[[136 121 133 126 127 122 143 123 152 138 131 117 141]
 [116 132 145 134 129 148 126 134 116 131 139 133 115]
 [145 128 118 129 125 124 137 129 129 135 135 118 125]
 [134 139 122 123 107 124 124 128 124 150 114 135 138]
 [132 129 146 107 112 117 112 126 119 137 115 116 137]
 [123 130 108 117 129 139 130 135 129 133 114 135 130]
 [126 123 110 114 129 138 122 136 136 138 115 137 129]]
->
[[116 132 145 134 129 148 126 134 116 131 139 133 115]
 [134 139 122 123 107 124 124 128 124 150 114 135 138]
 [123 130 108 117 129 139 130 135 129 133 114 135 130]]

[[120 117 114 132 140 135 121]
 [133 128 121 139 112 133 127]
 [125 120 121 135 131 130 132]
 [126 124 122 124 131 130 125]
 [143 123 113 131 124 137 119]
 [122 128 142 130 134 136 143]
 [125 145 135 132 136 122 137]
 [117 125 128 128 151 124 136]
 [124 127 130 123 134 126 133]
 [129 136 134 145 122 132 145]
 [113 128 125 138 138 130 134]]
->
[[133 128 121 139 112 133 127]
 [126 124 122 124 131 130 125]
 [122 128 142 130 134 136 143]
 [117 125 128 128 151 124 136]
 [129 136 134 145 122 132 145]]

[[137 144 139 122 123 130 123 137 120 138]
 [129 113 130 121 113 122 129 132 115 120]
 [132 121 116 131 119 122 131 128 138 123]
 [128 118 121 133 116 128 131 130 129 135]
 [134 118 131 132 126 118 142 132 119 128]
 [126 139 133 138 138 126 118 135 146 128]
 [135 126 158 136 125 133 124 110 141 130]
 [123 148 108 145 137 128 113 119 152 141]]
->
[[129 113 130 121 113 122 129 132 115 120]
 [128 118 121 133 116 128 131 130 129 135]
 [126 139 133 138 138 126 118 135 146 128]
 [123 148 108 145 137 128 113 119 152 141]]

[[137 127 127 116 128]
 [110 128 129 155 128]
 [150 128 128 128 128]
 [127 129 129 153 128]]
->
[[110 128 129 155 128]
 [127 129 129 153 128]]

[[150 134 127 130 143 135 120 124 126 131 126 136 119 148 130]
 [144 134 114 149 145 110 132 109 128 140 121 112 136 116 121]
 [142 129 119 149 143 109 133 120 128 139 129 108 132 103 122]]
->
[[144 134 114 149 145 110 132 109 128 140 121 112 136 116 121]]

[[111 126 134 119 131 134 119  99 116]
 [125 128 128 127 129 129 126 125 126]]
->
[[125 128 128 127 129 129 126 125 126]]
---
[[ 99 140 111]
 [124 120 131]
 [118 114 121]
 [157 154 145]]
->
[[ 99 124 118 157]
 [140 120 114 154]
 [111 131 121 145]]

[[112 107 138 105 126 130 119 121 105 115 144 147 135]
 [122 128 119 141 106 134 104 107 107 136 154 125 140]
 [132 118 102 145 111 131 139 122 119 105 128 109 136]]
->
[[112 122 132]
 [107 128 118]
 [138 119 102]
 [105 141 145]
 [126 106 111]
 [130 134 131]
 [119 104 139]
 [121 107 122]
 [105 107 119]
 [115 136 105]
 [144 154 128]
 [147 125 109]
 [135 140 136]]

[[136 109]
 [146 156]]
->
[[136 146]
 [109 156]]

[[123 114 119 136 120 115 116 102 106 131 128 127 108 118 118 119]
 [130 136 124 153 120 124 124 135 140 138 113 136 147 127 139 119]
 [131 118 138 122 126 134 139 106 109 133 141 132 110 137 120 132]]
->
[[123 130 131]
 [114 136 118]
 [119 124 138]
 [136 153 122]
 [120 120 126]
 [115 124 134]
 [116 124 139]
 [102 135 106]
 [106 140 109]
 [131 138 133]
 [128 113 141]
 [127 136 132]
 [108 147 110]
 [118 127 137]
 [118 139 120]
 [119 119 132]]

[[120 138 137 110 124 137 117 127]
 [135 129 139 113 115 141 118 125]
 [128 140 137 116 124 157 122 119]
 [121 136 142 115 116 134 113 126]
 [129 142 123 119 112 140 112 120]
 [122 139 129 117 114 152 117 116]]
->
[[120 135 128 121 129 122]
 [138 129 140 136 142 139]
 [137 139 137 142 123 129]
 [110 113 116 115 119 117]
 [124 115 124 116 112 114]
 [137 141 157 134 140 152]
 [117 118 122 113 112 117]
 [127 125 119 126 120 116]]

[[139 131]
 [ 99 114]
 [109 123]]
->
[[139  99 109]
 [131 114 123]]

[[126 129 126 137 136 121 114 125]
 [111 131 136 138 138 120 121 145]
 [122 129 123 137 136 118 112 126]
 [128 131 127 140 120 129 125 137]
 [129 129 115 138 133 118 107 113]
 [133 130 125 139 123 129 122 130]
 [130 132 121 140 116 129 122 132]
 [128 133 125 142 110 132 129 142]
 [126 130 120 138 132 120 111 121]
 [130 128 117 137 133 119 109 115]
 [129 129 115 137 134 117 106 112]]
->
[[126 111 122 128 129 133 130 128 126 130 129]
 [129 131 129 131 129 130 132 133 130 128 129]
 [126 136 123 127 115 125 121 125 120 117 115]
 [137 138 137 140 138 139 140 142 138 137 137]
 [136 138 136 120 133 123 116 110 132 133 134]
 [121 120 118 129 118 129 129 132 120 119 117]
 [114 121 112 125 107 122 122 129 111 109 106]
 [125 145 126 137 113 130 132 142 121 115 112]]

[[138 141 118 119 112 140 123 125 140 141 143 119 140]
 [138 125 131 131 129 127 127 132 133 105 136 128 134]
 [120 117 150 151 130 118 136 120 134 119 141 141 136]
 [134 129 116 118 143 130 124 133 126 119 122 117 127]
 [132 137 124 124 142 136 125 123 115 134 111 128 113]
 [138 130 125 124 123 129 126 136 126 112 123 127 130]]
->
[[138 138 120 134 132 138]
 [141 125 117 129 137 130]
 [118 131 150 116 124 125]
 [119 131 151 118 124 124]
 [112 129 130 143 142 123]
 [140 127 118 130 136 129]
 [123 127 136 124 125 126]
 [125 132 120 133 123 136]
 [140 133 134 126 115 126]
 [141 105 119 119 134 112]
 [143 136 141 122 111 123]
 [119 128 141 117 128 127]
 [140 134 136 127 113 130]]
